Below are the code and all the weights of a small trained network. Each question names an input and a target symbol and asks about switching units off, where a switched-off unit gives its printed mean instead of its output.

import numpy as np


def w(rows, s, z=0):
    codes = np.array(rows[::2]) - 128.0
    scale = np.full(codes.shape[1], s)
    scale[-1] = z or s
    return codes * scale


def norm(h):
    return h / np.sqrt((h * h).mean(-1, keepdims=True) + 1e-5)


def f(y):
    return y / 2 * (1 + np.tanh(0.7978845608 * (y + 0.044715 * y**3)))


def softmax(a):
    e = np.exp(a - a.max(-1, keepdims=True))
    return e / e.sum(-1, keepdims=True)


def log_softmax(a):
    a = a - a.max(-1, keepdims=True)
    return a - np.log(np.exp(a).sum(-1, keepdims=True))


def net(x, mask):
    ids = ['αβγμξπστφψω'.index(c) for c in x.split()]
    T = len(ids)
    res = E[ids] + P[:T]
    r = norm(res)
    for j in range(2):
        rows = slice(2 * j, 2 * j + 2)
        q, k, v = (r @ M[0][rows].T for M in (Q, K, V))
        z = softmax(np.where(np.tri(T) > 0, q @ k.T / 2**0.5, -1e9)) @ v
        o = O[0][rows]
        res = res + np.where(mask[j], z, o[:, -1]) @ o[:, :-1]
    y = f(norm(res) @ A[0][:, :-1].T + A[0][:, -1])
    res = res + np.where(mask[2:10], y, B[0][:, -1]) @ B[0][:, :-1]
    return log_softmax(norm(res)[-1] @ U[:, :-1].T + U[:, -1])


Q, K, V, O, A, B = {}, {}, {}, {}, {}, {}
E = w([
[144,173,153,107,108,149],'α',
[137,149,90,181,71,52],'β',
[137,107,235,124,118,175],'γ',
[123,103,123,148,195,151],'μ',
[117,97,164,169,116,106],'ξ',
[133,163,112,101,119,109],'π',
[90,115,193,163,105,118],'σ',
[160,183,62,239,201,127],'τ',
[78,54,156,4,116,121],'φ',
[125,68,143,123,173,85],'ψ',
[162,94,101,127,64,47],'ω',
],0.019)
P = w([
[86,123,181,72,137,121],'0',
[143,37,80,125,74,171],'1',
[106,88,100,157,80,121],'2',
[125,157,193,91,91,138],'3',
[101,20,79,119,98,145],'4',
[8,140,100,138,53,122],'5',
[183,161,135,172,178,172],'6',
],0.016)
Q[0] = w([
[146,49,202,96,58,65],'H1',
[108,1,62,137,110,170],'H1',
[206,149,104,89,186,58],'H2',
[190,106,82,227,92,21],'H2',
],0.0063)
K[0] = w([
[98,133,181,90,110,143],'H1',
[120,3,200,73,145,157],'H1',
[75,146,140,3,98,75],'H2',
[164,144,153,160,155,118],'H2',
],0.0065)
V[0] = w([
[149,147,87,70,73,112],'H1',
[154,182,117,82,156,97],'H1',
[171,6,111,118,104,182],'H2',
[98,112,180,104,118,94],'H2',
],0.012)
O[0] = w([
[150,36,113,178,102,69,15],'H1',
[148,25,254,47,202,95,2],'H1',
[105,189,73,135,201,25,142],'H2',
[66,100,237,133,235,156,85],'H2',
],0.0087,0.005)
A[0] = w([
[97,122,123,102,131,59,107],'N1',
[172,189,38,123,191,179,254],'N2',
[162,186,170,187,63,6,227],'N3',
[210,146,154,175,109,105,222],'N4',
[113,126,208,56,187,204,196],'N5',
[43,166,87,139,90,203,162],'N6',
[117,123,179,91,65,76,180],'N7',
[65,117,77,150,107,145,208],'N8',
],0.011,0.0041)
B[0] = w([
[160,118,129,116,176,144,133],'N1',
[89,82,195,68,103,143,249],'N2',
[20,95,110,164,223,148,201],'N3',
[70,144,177,54,166,200,173],'N4',
[66,2,107,230,61,153,169],'N5',
[160,175,172,157,120,85,228],'N6',
[109,84,125,203,76,244,145],'N7',
[245,132,118,124,92,39,208],'N8',
],0.0089,0.012)
U = w([
[8,44,206,155,127,224,223],'α',
[54,200,170,95,187,246,253],'β',
[171,125,153,128,175,138,28],'γ',
[100,152,93,51,166,117,86],'μ',
[97,162,124,95,150,74,135],'ξ',
[49,114,120,26,122,108,8],'π',
[124,152,162,136,129,61,16],'σ',
[206,163,62,143,1,189,177],'τ',
[150,36,84,89,135,122,99],'φ',
[173,106,93,70,162,103,110],'ψ',
[141,58,40,122,123,114,142],'ω',
],0.0092,0.0034)

Each question gives the input, a string of symbols that net reads in full, and the target symbol t.
The units are the heads (2 rows each of Q, K, V and O) and the neurons (one row each of A and B). Each row of codes is followed by its name. A weight is (code - 128) times the scale printed after its matrix; where a second scale follows, it is the last column's (O, A, B and U).
mask holds one flag per unit, heads first, then neurons. A switched-off unit (its flag False) gives its mean, the last column of its rows in O or B, instead of its output. The means were averaged over made-up inputs and are rounded, as every weight is.
A unit's drop is (log p(t) with every unit on - log p(t) with that unit switched off) / (log p(t) with every unit on - log p(t) with every unit switched off).
The circuit of an input: a set's keep is (log p(t) with only the set's units on - log p(t) with every unit switched off) / (log p(t) with every unit on - log p(t) with every unit switched off). Starting from all 10 units, units are removed one at a time, each time the one whose removal leaves the highest keep (on an exact tie, the one counted first), for as long as the keep stays at least 0.8.
circuit, biggest first: the units of the circuit, biggest drop first
top k neurons: the k neurons with the biggest drops, biggest first
which heads matter: for each layer, one digit per head in row order, 1 if its drop is at least 0.15 and else 0, layers parted by /
drop when u is switched off: that unit's drop, to one decimal
input μ τ σ σ, target β: which heads matter : 11
input ξ ξ τ τ σ ξ, target τ: circuit, biggest first : (H2 N8)
input ξ τ ω ξ, target β: which heads matter : 00
input π ψ τ π τ τ μ, target α: circuit, biggest first : (N5 H2)
input σ β τ γ τ μ β, target β: circuit, biggest first : (N4)
input α φ τ τ π, target τ: top 2 neurons : (N3 N2)
input ψ τ τ μ α σ, target τ: which heads matter : 00
input α σ α τ, target α: circuit, biggest first : (H1 H2 N5)
input τ ξ τ σ π μ, target τ: which heads matter : 00
input ξ ω μ, target ξ: which heads matter : 01
input τ τ τ ξ ψ ξ ξ, target β: circuit, biggest first : (N5 N4)
input τ ξ τ, target τ: which heads matter : 01
input τ μ φ τ τ τ α, target α: which heads matter : 10
input ξ μ ψ ξ ψ ξ π, target α: circuit, biggest first : (N5 H1)
input τ σ σ τ μ, target τ: circuit, biggest first : (H1 N3)
input τ β τ τ τ γ, target τ: which heads matter : 00
input ψ τ τ φ τ β μ, target α: top 2 neurons : (N5 N2)
input π ξ ω τ φ, target ω: top neuron : (N2)
input σ τ μ σ, target β: circuit, biggest first : (H2 N5 N3 H1)
input τ π σ, target τ: which heads matter : 01
input τ τ φ, target τ: which heads matter : 00
input β π ξ τ, target α: which heads matter : 11
input π τ ω ψ ξ, target ω: which heads matter : 01
input τ β τ τ ω π, target τ: which heads matter : 01
input ξ ω ξ τ ξ τ β, target α: which heads matter : 00
input α ξ ξ ω, target α: drop when N7 is switched off : 0.2
input σ ψ φ ω σ τ ω, target β: drop when N4 is switched off : 0.1
